In the rows, 128 means zero.
Here are made-up things, facts about them, and rows of numbers that follow some of those facts. Name the thing behind each unnamed row.

Named rows:
[129 131 141 138 125 139 147 127 136 143 137 125 118 139 133 119 111 134
 109 133  99 124 130 144 115 113 123 131 129 111 120 117 142 120 137 111
 120 102 127 125 119 139 119 118 121 130 139 122 140 111 134]: vatrebo
[137 131 135 143 128 143 140 140 131 144 139 116 129 139 125 121 120 140
 108 125 131 126 128 136 122 109 121 124 132 120 108 124 142 117 125 122
 129 110 121 119 113 137 138 123 135 139 125 125 140 133 134]: truplutek
[137 116 130 136 125 136 134 126 131 144 119 130 138 129 127 121 119 145
 105 128 116 118 132 130 121 120 118 115 135 113 107 117 140 120 138 121
 129 123 134 116 123 134 125 111 130 122 119 129 132 129 125]: nobron
[143 130 143 136 125 143 141 130 130 143 133 117 129 138 119 120 125 134
 106 127 104 127 124 133 113 112 118 127 132 120 113 128 146 120 124 108
 130 113 127 118 116 133 125 121 134 133 131 116 141 113 134]: draple
[141 129 142 135 126 143 141 131 130 144 129 119 128 137 122 120 121 138
 108 126 107 129 124 131 117 111 117 125 132 120 112 129 144 119 129 112
 128 110 126 116 114 132 127 120 133 126 130 119 149 121 132]: pupo
[132 129 142 132 126 145 137 134 129 143 133 122 115 140 129 118 110 135
 110 129 106 135 115 127 114 112 116 122 131 115 112 118 136 120 139 127
 125 106 129 119 121 134 124 118 133 119 137 121 148 122 125]: klifan
[130 124 141 132 125 143 142 132 129 143 132 122 122 139 128 119 108 135
 109 128 103 132 119 129 114 111 117 124 132 113 112 119 136 121 139 122
 124 105 128 122 120 133 123 118 131 116 136 127 152 121 126]: nosir
[139 123 141 133 125 139 149 129 131 144 121 119 137 135 120 122 117 136
 107 125 100 127 129 131 117 111 119 127 131 119 112 131 144 118 129 106
 125 109 124 118 110 131 126 119 131 121 129 126 157 120 129]: plugrel
[141 129 141 136 126 143 140 131 130 143 131 119 129 137 122 121 123 138
 108 126 110 128 125 133 117 111 118 124 132 119 112 128 143 120 128 113
 128 111 127 116 114 134 129 120 133 128 129 117 145 121 134]: flamilu
[139 117 135 135 125 140 138 136 131 144 117 124 131 136 126 121 119 137
 107 126 114 122 130 126 114 116 118 121 129 121 108 125 142 119 130 115
 124 117 131 108 117 139 124 117 134 127 132 125 138 122 122]: skote
[140 115 130 132 125 136 135 129 131 143  99 129 137 131 124 122 115 144
 108 127 108 123 130 126 120 119 117 117 134 118 105 122 143 120 135 120
 127 123 131 109 120 133 124 112 131 122 117 129 142 133 121]: musis
[129 129 136 137 127 145 138 140 131 143 131 122 121 141 131 119 108 137
 112 126 123 133 120 131 117 110 120 122 130 114 108 116 136 119 135 133
 124 106 124 119 119 136 132 120 133 129 130 127 144 133 126]: drobi
[142 126 140 132 125 141 144 130 131 142 116 119 135 136 121 121 120 138
 109 125 102 129 127 131 116 111 118 125 130 120 111 131 145 119 127 109
 125 110 124 113 111 132 127 119 133 129 126 121 150 123 131]: plaski
[139 110 143 134 123 142 149 130 126 142 130 122 146 135 125 122 128 142
 109 120 101 127 142 133 111 113 119 120 128 114 111 132 131 121 135 100
 113 102 134 115 106 136 134 115 131 107 134 127 157 109 150]: muserir
[139 125 140 137 126 141 145 130 130 144 134 118 134 136 122 121 121 137
 105 126 107 124 130 134 118 112 119 127 133 118 112 128 143 119 128 108
 127 111 126 121 113 133 127 120 132 125 130 123 149 118 134]: bredar
[132 127 143 129 126 143 141 133 130 142 121 123 118 139 128 119 107 134
 112 128 100 136 114 125 114 111 116 122 130 116 112 121 137 119 140 125
 123 105 127 116 118 132 122 118 132 116 136 124 155 123 121]: numor
[141 128 142 135 126 143 141 131 131 143 127 119 129 136 122 121 121 138
 108 126 107 128 126 132 117 111 118 125 131 119 112 129 144 119 127 112
 127 110 126 116 113 132 128 120 133 128 129 119 147 122 133]: flefon
[142 126 141 133 125 141 144 131 131 142 117 119 133 136 121 121 120 138
 109 125 103 129 127 132 117 111 118 125 130 119 111 130 145 119 128 110
 125 109 124 113 110 132 127 119 133 127 128 121 151 123 131]: skudros

There are 4 kinds of fact about the things: salol, notri, bresur, skimam.
brufem	salol	buplas; fela	salol	mafil; vivom	salol	skatan; divur	salol	beklufu; mikler	salol	rinar; driflu	salol	febam; platris	salol	plamer; vedro	salol	rinar; lemebrus	salol	gruvor
gizeflem	salol	mafil; bigum	salol	godim; flamilu	salol	plamer; poflo	salol	tresor; pluvem	salol	gruvor; fefes	salol	klelek; skudros	salol	tabas; gizok	salol	vedro; godim	salol	numor
zabates	salol	rinar; truplutek	salol	klutega; draple	salol	klelek; lusko	salol	steguk; rotudra	salol	vedro; greben	salol	drobi; pupo	salol	mozis; mafil	salol	tresor; suples	salol	fostam
pabe	salol	skarogen; bevugrin	salol	bemom; bredar	salol	buplas; muflus	salol	bonepo; nesel	salol	steguk; skogruver	salol	rimenir; rabozi	salol	gruvor; gratrel	salol	flosteskur; zural	salol	flosteskur
skadul	salol	mikler; plaski	salol	flosteskur; dutra	salol	risoflum; sureses	salol	muflus; musis	salol	testuk; kopal	salol	buzam; flefon	salol	tabas; skarogen	salol	drutrerur; testuk	salol	bonepo
lomobas	salol	greben; fovos	salol	plamer; tivak	salol	muflus; vilem	salol	zabates; brutradu	salol	tresor; rozum	salol	drobi; tatrom	salol	vivom; pudrosten	salol	giros; banul	salol	bonepo
bristos	salol	mubruk; brezi	salol	klutega; guzam	salol	klutega; flanur	salol	bonepo; klero	salol	draklos; ruskem	salol	mitren; tafliskon	salol	giros; fivos	salol	rimenir; tregrel	salol	detoskan
plople	salol	muflus; gaflon	salol	drobi; klutega	salol	drobi; masin	salol	sofer; skidrolal	salol	skarogen; rimenir	salol	steplek; zelam	salol	numor; grasumu	salol	skatan; trubrarik	salol	vatrebo
bamus	salol	gratrel; mozis	salol	nosir; goruram	salol	vatrebo; vatrebo	salol	skatan; muserir	salol	vedro; trogek	salol	vivom; sigo	salol	vivom; drumegem	salol	febam; stister	salol	buvebre
soflu	salol	vivom; drustal	salol	draklos; plubru	salol	risoflum; detoskan	salol	rinar; ziplok	salol	klifan; giros	salol	fostam; zugon	salol	banul; klifan	salol	nosir; plofek	salol	klelek
stugro	salol	druru; brufle	salol	vedro; stusesin	salol	gratrel; tigren	salol	banul; papebran	salol	skatan; stesu	salol	rinar; gifle	salol	flosteskur; bekis	salol	zabates; desti	salol	tabas
sobas	salol	nosir; noflak	salol	sofer; steguk	salol	bonepo; pitretim	salol	buzam; vuzo	salol	klelek; skobru	salol	bemom; medro	salol	steguk; fikavan	salol	mozis; skote	salol	steplek
beklufu	salol	mokim; tabas	salol	mitren; kefur	salol	febam; tregrus	salol	testuk; nekel	salol	beklufu; draklos	salol	rinar; forapo	salol	klutega; siklor	salol	numor; muklar	salol	rimenir
zuvek	salol	flosteskur; peflisum	salol	klutega; fleben	salol	muflus; dagraklem	salol	rimenir; druru	salol	nosir; tosam	salol	drobi; bigrin	salol	buzam; kevem	salol	steguk; remibur	salol	numor
vaklino	salol	gratrel; klelek	salol	tresor; rufles	salol	sofer; nobron	salol	steguk; plugrel	salol	klifan; rudak	salol	buplas; muskil	salol	numor; mubruk	salol	numor; nulom	salol	vivom
suvol	salol	buzam; stizal	salol	godim; flelom	salol	greben; dazo	salol	remibur; buzam	salol	doso; kidal	salol	klelek; ditro	salol	rinar; buplas	salol	gruvor; regu	salol	vedro
mumon	salol	mubruk; fela	notri	zugon; vivom	notri	giros; driflu	notri	kevem; driflu	notri	vuzo; vedro	notri	bemom; vedro	notri	druru; lemebrus	notri	goruram; lemebrus	notri	flosteskur
lemebrus	notri	steguk; gizeflem	notri	buplas; gizeflem	notri	sureses; gizeflem	notri	platris; bigum	notri	bredar; bigum	notri	risoflum; poflo	notri	fovos; poflo	notri	buzam; skudros	notri	guzam
skudros	notri	lemebrus; skudros	notri	mitren; gizok	notri	skote; lusko	notri	fefes; lusko	notri	nekel; bonepo	notri	brutradu; bonepo	notri	rabozi; bonepo	notri	platris; bonepo	notri	drumegem
greben	notri	giros; pupo	notri	dazo; pupo	notri	tivak; suples	notri	flefon; suples	notri	doso; bevugrin	notri	klifan; bredar	notri	dazo; skogruver	notri	vilem; skogruver	notri	mafil
rabozi	notri	nekel; risoflum	notri	doso; zural	notri	drustal; zural	notri	guzam; plaski	notri	drumegem; dutra	notri	godim; steplek	notri	kevem; bemom	notri	pudrosten; sureses	notri	drustal
sureses	notri	kevem; musis	notri	fela; musis	notri	skote; kopal	notri	rozum; kopal	notri	poflo; flefon	notri	dutra; febam	notri	drumegem; febam	notri	lemebrus; lomobas	notri	klero
fovos	notri	pudrosten; tivak	notri	drumegem; tivak	notri	druru; tivak	notri	flosteskur; rozum	notri	nekel; rozum	notri	pluvem; rozum	notri	drobi; pudrosten	notri	siklor; pudrosten	notri	steguk
bristos	notri	drumegem; brezi	notri	skadul; brezi	notri	tafliskon; guzam	notri	skobru; guzam	notri	gaflon; flanur	notri	bemom; flanur	notri	banul; flanur	notri	buzam; klero	notri	zural
ruskem	notri	muklar; ruskem	notri	steguk; skatan	notri	vaklino; skatan	notri	pluvem; fivos	notri	rinar; tregrel	notri	numor; plople	notri	muklar; plople	notri	pudrosten; gaflon	notri	godim
masin	notri	fefes; masin	notri	trogek; skidrolal	notri	drustal; skidrolal	notri	pupo; zelam	notri	rozum; grasumu	notri	guzam; trubrarik	notri	sigo; bamus	notri	febam; mozis	notri	gaflon
goruram	notri	siklor; goruram	notri	steguk; muserir	notri	fleben; sigo	notri	fefes; numor	notri	nekel; drumegem	notri	goruram; drumegem	notri	flosteskur; drumegem	notri	steguk; stister	notri	steplek
drustal	notri	kidal; giros	notri	nekel; zugon	notri	vedro; zugon	notri	trubrarik; stugro	notri	plofek; brufle	notri	mozis; brufle	notri	bristos; stusesin	notri	driflu; stusesin	notri	flefon
stusesin	notri	tresor; stusesin	notri	banul; tigren	notri	flosteskur; tigren	notri	steguk; papebran	notri	skote; papebran	notri	kidal; papebran	notri	bredar; stesu	notri	bigrin; gifle	notri	fela
bekis	notri	numor; bekis	notri	dutra; bekis	notri	kidal; sobas	notri	rufles; noflak	notri	tafliskon; steguk	notri	flosteskur; pitretim	notri	bekis; vuzo	notri	dazo; tresor	notri	bamus
tresor	notri	beklufu; tresor	notri	fleben; skobru	notri	siklor; skobru	notri	febam; medro	notri	brutradu; medro	notri	nobron; skote	notri	bevugrin; skote	notri	giros; beklufu	notri	trogek
kefur	notri	brezi; kefur	notri	bristos; tregrus	notri	kevem; tregrus	notri	steguk; nekel	notri	pudrosten; nekel	notri	steguk; draklos	notri	flanur; draklos	notri	beklufu; draklos	notri	pluvem
siklor	notri	tigren; muklar	notri	tregrus; muklar	notri	druru; zuvek	notri	bemom; zuvek	notri	sigo; zuvek	notri	skidrolal; fleben	notri	godim; fleben	notri	banul; druru	notri	goruram
druru	notri	steguk; rinar	notri	bevugrin; remibur	notri	sureses; vaklino	notri	banul; klelek	notri	godim; klelek	notri	fovos; klelek	notri	mafil; nobron	notri	kidal; nobron	notri	flosteskur
plugrel	notri	bekis; rudak	notri	dutra; stizal	notri	flanur; flelom	notri	regu; buvebre	notri	fefes; buvebre	notri	noflak; dazo	notri	drumegem; buzam	notri	kidal; kidal	notri	siklor
kidal	notri	febam; ditro	notri	brutradu; ditro	notri	truplutek; ditro	notri	trubrarik; brufem	bresur	a; fela	bresur	a; divur	bresur	b; driflu	bresur	b; platris	bresur	b
lemebrus	bresur	a; gizeflem	bresur	a; bigum	bresur	b; flamilu	bresur	a; poflo	bresur	b; pluvem	bresur	b; fefes	bresur	a; skudros	bresur	a; gizok	bresur	b
truplutek	bresur	a; draple	bresur	a; lusko	bresur	b; rotudra	bresur	a; pupo	bresur	a; suples	bresur	b; pabe	bresur	b; bevugrin	bresur	a; bredar	bresur	a
nesel	bresur	b; skogruver	bresur	a; rabozi	bresur	a; zural	bresur	b; skadul	bresur	a; plaski	bresur	a; dutra	bresur	a; sureses	bresur	a; musis	bresur	b
kopal	bresur	b; flefon	bresur	a; lomobas	bresur	b; fovos	bresur	a; tivak	bresur	a; vilem	bresur	a; brutradu	bresur	a; rozum	bresur	b; tatrom	bresur	b
pudrosten	bresur	a; bristos	bresur	b; brezi	bresur	b; guzam	bresur	a; flanur	bresur	a; klero	bresur	b; ruskem	bresur	b; tafliskon	bresur	b; fivos	bresur	a
tregrel	bresur	b; plople	bresur	b; masin	bresur	b; skidrolal	bresur	a; grasumu	bresur	a; trubrarik	bresur	b; bamus	bresur	a; goruram	bresur	b; muserir	bresur	a
trogek	bresur	b; sigo	bresur	a; drumegem	bresur	b; stister	bresur	a; soflu	bresur	b; drustal	bresur	a; plubru	bresur	a; ziplok	bresur	a; zugon	bresur	b
plofek	bresur	a; stugro	bresur	a; brufle	bresur	b; stusesin	bresur	a; tigren	bresur	a; papebran	bresur	a; stesu	bresur	b; gifle	bresur	b; bekis	bresur	b
desti	bresur	b; sobas	bresur	b; noflak	bresur	b; pitretim	bresur	b; vuzo	bresur	a; skobru	bresur	a; medro	bresur	b; fikavan	bresur	b; skote	bresur	b
kefur	bresur	a; tregrus	bresur	b; nekel	bresur	a; forapo	bresur	b; siklor	bresur	b; muklar	bresur	a; zuvek	bresur	b; peflisum	bresur	b; fleben	bresur	a
dagraklem	bresur	a; tosam	bresur	a; bigrin	bresur	b; kevem	bresur	b; vaklino	bresur	a; rufles	bresur	a; nobron	bresur	b; plugrel	bresur	a; rudak	bresur	a
muskil	bresur	a; nulom	bresur	b; suvol	bresur	a; stizal	bresur	a; flelom	bresur	a; dazo	bresur	a; kidal	bresur	a; ditro	bresur	a; regu	bresur	a
mumon	bresur	b; mikler	skimam	plofek; mikler	skimam	kopal; driflu	skimam	vaklino; fefes	skimam	masin; fefes	skimam	brufem; gizok	skimam	kefur; zabates	skimam	bigrin; zabates	skimam	ziplok
zabates	skimam	sobas; zabates	skimam	mokim; zabates	skimam	rimenir; rotudra	skimam	gratrel; rotudra	skimam	plamer; rotudra	skimam	buvebre; bredar	skimam	zugon; bredar	skimam	flosteskur; skadul	skimam	fela
skadul	skimam	platris; skadul	skimam	gruvor; skadul	skimam	suples; skadul	skimam	zural; skadul	skimam	lemebrus; dutra	skimam	bevugrin; dutra	skimam	tigren; dutra	skimam	gaflon; sureses	skimam	pabe
sureses	skimam	pupo; sureses	skimam	fleben; testuk	skimam	pitretim; testuk	skimam	dagraklem; testuk	skimam	plubru; testuk	skimam	kopal; testuk	skimam	greben; vilem	skimam	plofek; vilem	skimam	zural
tatrom	skimam	musis; tatrom	skimam	vivom; flanur	skimam	klero; flanur	skimam	stister; flanur	skimam	numor; bamus	skimam	vedro; bamus	skimam	skidrolal; bamus	skimam	brufem; vatrebo	skimam	vaklino
vatrebo	skimam	doso; vatrebo	skimam	tigren; muserir	skimam	febam; muserir	skimam	zural; soflu	skimam	kefur; soflu	skimam	godim; soflu	skimam	masin; soflu	skimam	tigren; fostam	skimam	brufem
stesu	skimam	skatan; stesu	skimam	risoflum; stesu	skimam	vivom; tregrus	skimam	skote; tregrus	skimam	fivos; rufles	skimam	drutrerur; nosir	skimam	ruskem; nosir	skimam	klifan; nosir	skimam	regu
nobron	skimam	muklar; nobron	skimam	tafliskon; plugrel	skimam	pudrosten; plugrel	skimam	flelom; muskil	skimam	skatan; kidal	skimam	dagraklem; buplas	skimam	desti; buplas	skimam	steplek; buplas	skimam	sigo
buplas	skimam	truplutek

Rows to name:
No name comes twice in this set of rows, the named rows included.
[141 133 137 137 127 137 141 122 134 143 124 126 131 131 128 121 122 148
 108 130 110 123 131 144 126 115 120 121 133 112 115 122 147 120 135 114
 127 111 126 119 115 132 128 114 124 133 120 119 137 129 137] : tigren
[141 129 139 135 126 139 146 130 134 142 123 121 133 136 124 121 120 140
 110 127 105 126 131 136 119 112 120 127 129 117 114 130 147 119 129 106
 123 106 123 115 110 134 127 119 128 131 129 120 146 122 134] : kefur
[140 120 131 137 126 139 128 128 130 144 121 129 131 130 129 120 122 146
 106 129 122 120 126 131 121 120 117 111 135 115 107 115 140 121 137 127
 132 124 135 114 126 135 126 112 133 127 120 122 125 131 126] : kevem
[129 128 135 135 127 142 141 138 132 142 121 123 124 140 131 119 106 138
 113 127 116 133 122 131 117 111 121 123 128 114 109 118 138 118 136 130
 121 103 122 116 115 136 131 119 131 129 129 130 147 134 126] : gaflon
[142 131 143 138 126 144 139 131 130 144 139 117 126 138 121 120 125 136
 106 127 109 127 124 134 115 112 117 125 133 119 113 126 143 120 125 111
 131 113 128 119 117 134 126 121 134 132 132 115 141 115 136] : brutradu
[132 131 140 135 126 144 138 134 131 142 133 123 115 140 131 118 112 137
 111 130 108 132 118 133 115 112 118 123 130 114 113 118 138 121 138 126
 124 105 128 119 121 136 124 118 130 124 136 120 143 122 130] : doso
[140 127 142 137 126 143 142 130 129 144 134 118 131 137 122 121 123 137
 106 126 108 127 126 134 116 111 118 124 133 119 112 127 142 119 128 111
 129 111 128 119 114 134 128 119 133 126 130 121 146 118 135] : dagraklem
[142 128 141 133 125 142 143 131 131 143 122 119 132 137 122 121 121 138
 109 125 105 129 127 132 117 111 118 125 130 119 111 129 144 119 127 111
 126 110 125 114 112 132 127 120 133 129 128 120 148 122 133] : skogruver
[122 129 171 151 136 154 107 131 121 143 128 103 133 133 129 105 158 123
 108 134 121 106 124 148 127 112 118 109 135 102  94 129 134 140 125 134
 114  84 138 118 120 145 137 125 158 146 169  81 127  91 156] : regu
[133 130 138 133 126 143 131 126 129 142 125 128 122 134 130 118 111 145
 111 129 111 133 114 131 120 115 116 113 134 108 110 111 136 123 145 135
 130 113 131 122 126 130 125 112 130 121 123 121 139 132 129] : banul
[138 129 134 140 128 142 144 139 133 144 124 117 136 138 124 122 119 139
 110 124 124 127 130 135 121 109 122 125 130 120 108 127 144 116 125 119
 126 109 119 115 110 136 137 122 134 138 122 128 145 135 132] : guzam
[136 114 147 141 124 145 144 129 124 145 160 121 138 136 129 120 133 140
 102 122 113 123 135 138 111 113 119 116 133 114 113 124 126 121 137 106
 121 106 139 125 113 137 136 115 133 107 138 125 146 102 153] : vilem
[133 117 137 131 123 145 139 139 127 140 134 123 120 138 131 121 114 142
 116 126 104 132 132 128 113 114 117 123 129 108 108 124 131 127 141 119
 111  97 133 116 117 135 128 116 131 106 140 119 155 120 141] : zabates
[144 121 139 133 124 145 140 137 128 140 128 120 127 136 124 122 126 144
 113 125 107 130 135 131 116 112 117 124 129 115 109 133 139 124 130 110
 117 102 130 110 110 134 131 119 133 118 133 113 150 122 145] : drustal
[132 128 144 130 126 145 139 133 130 143 127 122 116 140 129 118 108 134
 111 128 102 136 112 125 114 111 115 122 131 115 112 120 137 120 140 126
 124 104 128 118 119 132 122 118 132 116 138 122 153 123 121] : mubruk

The same things again, as new rows of numbers:
Some rows with their names:
[107 118 134 114 119 128  98 118 129 113 138 146 145 115 132 125 152 145
 108 141 148 103 155 136 145 140 106 113 136 116 142 126 150 131]: flefon
[120 138 130 145 144 125 124 132 129 134 156 126 130  93 123 136 142 116
 124 132 125  99 156 135 134 141 114 150 130 156 163 135 138 121]: rinar
[119 113 135 124 108 143 105 142 106  95 140 128 138 100 115  99 142 150
 121 142 149 151 135 119 141 154 132 101 151 116 103 120 142 118]: suvol
[137 122 133 141 131 140 121 151  93 112 133 130 117 112 102 117 140 130
 144 134 138 145 149 122 141 153 146 135 150 130 132 117 142 113]: mubruk
[162 149 126 138 130 141 113 170 113 115 130 101 111 136 122 103 129 131
 116 130 155 153 140 132 130 142 146 139 152 134 140 125 137 104]: tafliskon
[ 80  88 161 136 119 101 118  92 159 122 138 152 117 129 119 125 159 194
 103  92 132 124 156 125 143 102 165 145 141  64 140 145 163 149]: dazo
[ 80 146 131 123 102 121 139 116 146 103 193 118 149  55 124 125 127 136
  98 141 121 119 141 134 116 136 103 133 130 182 135 149 112 130]: muserir
[137 170 125 112 127 125 120 131 134 122 139 100 109 154 128 149 126 134
 103 113 163 120 157 151 115 135 122 146 141 137 197 128 137 125]: zural
[118  95 115 104 112 136  78 104 103 118 133 127 146  88 142 123 150 149
 118 123 146 124 144 112 158 123 102 140 146 129 130 115 167 130]: flelom
[136 120 131 150 135 144 117 151  97 117 135 120 115 112 106 115 137 129
 142 128 138 140 144 126 134 161 139 132 151 125 134 117 149 110]: plamer
[ 83  95 181 102 137 112 148 119 148  81 144 166 151 138 142 132 151 150
 106 133 187 112 143 143  98 106 140 107 128 108 172 107 161 159]: kidal
[162 124 138 122 137 118 124 149 138 136 117 125 116 138 155 149 130 134
 102 116 136 119 136 131 130 111 133 157 134 148 144 121 145 120]: siklor
[112   7 154 145 112 102 171 157 136 152 122 112 121 125 155 179  97 164
 102  98 111  86  95 106 145  87  87 110 116  82  55 102 157 131]: tigren
[117  88 143 115 123 128 111 126 135 119 132 144 142  99 146 136 146 150
 108 123 141 111 134 129 135 142 107 120 131 116 112 114 157 127]: muklar
[111 118 131 116  98 146 118 139 109  85 148 121 129  96 108 111 126 154
 122 133 155 152 134 121 125 165 126 101 148 114 112 114 135 118]: plubru
[124 112 145 153 137 137 105 132 114 133 129 128 125 128 132 139 142 134
 138 121 115 114 164 137 137 149 116 134 129 137 169 123 152 115]: risoflum
[170 139 102 115 110 141  86 144  81 116 123  95 116 122 131 104 134 134
 123 123 147 162 142 107 155 102 145 174 160 159 138 123 151 112]: peflisum
[159 151 127 127 139 124 112 151 130 132 126 118 124 148 144 134 137 124
 106 134 151 112 153 141 134 121 129 153 134 143 167 131 143 121]: zuvek

Which thing is each row?
No name comes twice in this set of rows, the named rows included.
[160  84 126 149 128 101 150 165 133 136 113 110 105 174 152 158  88 127
  90 134 120  86 130 114 133  81 125 150  89 139 108 109 155 105] : tregrus
[179 143 103  99 134 139  87 149 102 134 117 115 139 119 164 147 133  98
 110 146 152 106 143 130 148 122  93 160 132 185 161 109 150 111] : rozum
[123 136 130 161 131 138 136 150 111 118 166 112 123  73 101 107 135 119
 135 133 120 145 141 126 130 154 136 145 147 162 127 137 127 104] : detoskan
[120 117 159 129 162 130 139 146 117 113 136 150 138 139 130 132 153 118
 135 138 169 109 154 144 114 133 136 127 132 127 187 109 159 136] : klelek
[100 107 125 132 112 118 115 127 119 112 142 141 142 148 124 122 126 136
  99 166 143  75 160 126 149 119 102 105 105 118 131 120 154 123] : flanur
[135 105 127  94 124 144  95 140 117 112 126 147 163  86 160 149 137 108
 111 162 156  88 131 138 138 160  64 102 124 160 119 102 146 119] : rabozi
[124 125 117 120 134 123 101 127  93 153 131 125 132 115 123 143 153 126
 145 125 142  97 161 134 160 119 106 154 158 129 176 127 150 137] : gaflon
[138  85 148 152 132 132 139 150 108 117 127 128 106 103 116 133 129 150
 140 104 124 152 128 110 131 143 160 146 150 115 101 114 151 109] : flosteskur
[137 129 109 101 128 135 105 115  92 121 133 118 127 105 129 155 135 119
 138 127 148 101 156 123 144 142 104 160 141 159 173 107 152 123] : greben
[156 128 120 107 149 142 105 151  99 130 121 141 149  98 154 168 135  82
 133 166 145  74 142 140 139 169  68 132 120 186 155 101 144 112] : giros
[117 122 119 146 102 122 145 154  82  98 144 118 105 151  82 124  99 126
 131 163 132 115 155 107 135 123 148 123 122 134 126 112 132 108] : testuk
[119 131 134 134 143 115 116 120 123 129 132 142 124 133 123 143 150 130
 127 126 136  97 167 137 141 136 129 148 135 121 172 131 156 132] : buzam
[102  97 177 110 125 140 141 176 102  86 146 151 163 121 122  96 149 134
 127 167 190 148 126 138 123 116 135  74 158 116 137 106 131 149] : fefes
[ 84  41 149 168 108  92 151 117 148 124 138 123 106 163 124 140 106 184
  95 107 115  88 140 104 140  79 136 120 100  60  98 123 173 130] : tivak
[100 112 139 117 120 123 109 129 128 128 140 138 145 111 127 132 150 150
 112 130 151 104 152 141 150 136 100 104 147 104 139 132 143 143] : skidrolal

